grid =
[[140 112 124 104 122 114 116 140 145 135 144 126 110 141 131]
 [111 123 135 103 102 107 110 111 116 116 110 129 105 139 126]
 [122 104 118 149 136 114 139 110 138 126 130 104 117 137 102]
 [149 114 126 110 144 107 147 146 126 136 150 110 118 150 143]
 [103 132 142 138 152 109 105 121 150 145 107 113 151 111 104]
 [110 124 107 116 123 103 138 103 151 107 121 109 143 145 126]
 [104 124 119 131 113 119 152 145 122 105 128 143 110 135 110]
 [152 140 150 130 117 126 109 141 137 132 138 151 152 141 134]
 [130 138 108 148 121 151 140 149 139 142 148 148 109 135 107]
 [143 112 142 136 142 115 149 152 137 119 120 117 140 144 152]
 [118 142 141 144 105 112 136 120 119 112 142 115 131 130 152]
 [106 152 148 148 152 145 142 143 120 143 140 146 151 112 149]
 [129 143 124 134 130 124 117 124 131 140 141 142 128 119 112]
 [135 125 130 104 118 120 135 147 145 110 123 149 122 136 145]
 [122 110 118 127 120 132 136 134 106 119 136 136 134 121 152]
 [116 116 121 144 105 104 116 148 133 121 103 145 141 124 131]]
Indices start at 1.
(1, 1)	140
(13, 10)	140
(5, 11)	107
(11, 6)	112
(15, 5)	120
(10, 15)	152
(12, 6)	145
(2, 6)	107
(5, 6)	109
(12, 2)	152
(13, 15)	112
(1, 2)	112
(5, 8)	121
(2, 10)	116
(9, 10)	142
(4, 2)	114
(6, 12)	109
(15, 6)	132
(13, 13)	128
(2, 1)	111
(16, 6)	104
(13, 14)	119
(10, 9)	137
(9, 7)	140
(13, 1)	129
(11, 8)	120
(6, 11)	121
(4, 5)	144
(14, 3)	130
(5, 10)	145
(11, 9)	119
(3, 15)	102
(15, 3)	118
(11, 7)	136
(3, 4)	149
(8, 13)	152

A =
[[131 118 139 123 117 136 133 119 129 116 134]
 [124 125 123 124 128 128 147 126 116 125 113]
 [123 125 138 120 114 128 139 125 122 123 125]
 [118 120 144 123 137 112 121 118 136 116 144]
 [135 135 139 135 140 131 126 137 108 137 109]
 [132 121 121 130 141 133 109 124 140 122 138]
 [121 141 137 125 127 131 101 138 132 141 136]]
Rows and columns are counted from 1.
(1, 1): 131
(4, 6): 112
(1, 6): 136
(5, 9): 108
(1, 2): 118
(3, 8): 125
(6, 1): 132
(1, 11): 134
(7, 7): 101
(4, 5): 137
(4, 1): 118
(1, 8): 119
(4, 10): 116
(1, 7): 133
(2, 3): 123
(4, 7): 121
(6, 11): 138
(1, 9): 129
(3, 1): 123
(2, 5): 128
(6, 8): 124
(3, 9): 122
(1, 10): 116
(5, 4): 135
(2, 8): 126
(6, 2): 121
(3, 5): 114
(6, 7): 109

arr =
[[136 117 131 124 126 132 137 129 129 123 121 133]
 [127 135 125 124 120 118 142 137 136 133 121 141]
 [138 114 130 130 132 127 131 129 119 119 129 138]
 [122 120 121 120 116 105 133 120 125 124 123 141]
 [127 132 132 121 125 114 143 141 133 134 121 136]
 [128 133 120 133 126 123 137 148 134 132 118 149]
 [141 115 133 124 127 122 139 134 125 130 117 130]
 [122 124 133 128 126 115 141 139 127 131 128 137]
 [117 120 123 119 122 109 134 119 125 127 129 148]
 [129 119 129 123 124 123 130 117 120 125 128 143]
 [119 116 123 127 123 114 133 118 132 130 122 148]
 [122 118 119 121 126 112 143 123 116 129 134 132]]
Rows and columns are counted from 1.
(1, 1)	136
(6, 11)	118
(12, 8)	123
(9, 9)	125
(4, 11)	123
(5, 12)	136
(8, 12)	137
(2, 4)	124
(4, 10)	124
(6, 12)	149
(9, 11)	129
(5, 2)	132
(2, 5)	120
(10, 11)	128
(8, 6)	115
(1, 7)	137
(12, 12)	132
(3, 7)	131
(9, 12)	148
(1, 4)	124
(11, 5)	123
(3, 4)	130
(10, 2)	119
(6, 3)	120
(2, 8)	137
(9, 1)	117
(6, 5)	126
(8, 9)	127
(2, 7)	142
(4, 4)	120
(3, 5)	132
(2, 9)	136
(9, 3)	123
(6, 4)	133
(1, 8)	129
(12, 4)	121
(12, 2)	118
(8, 8)	139
(6, 1)	128
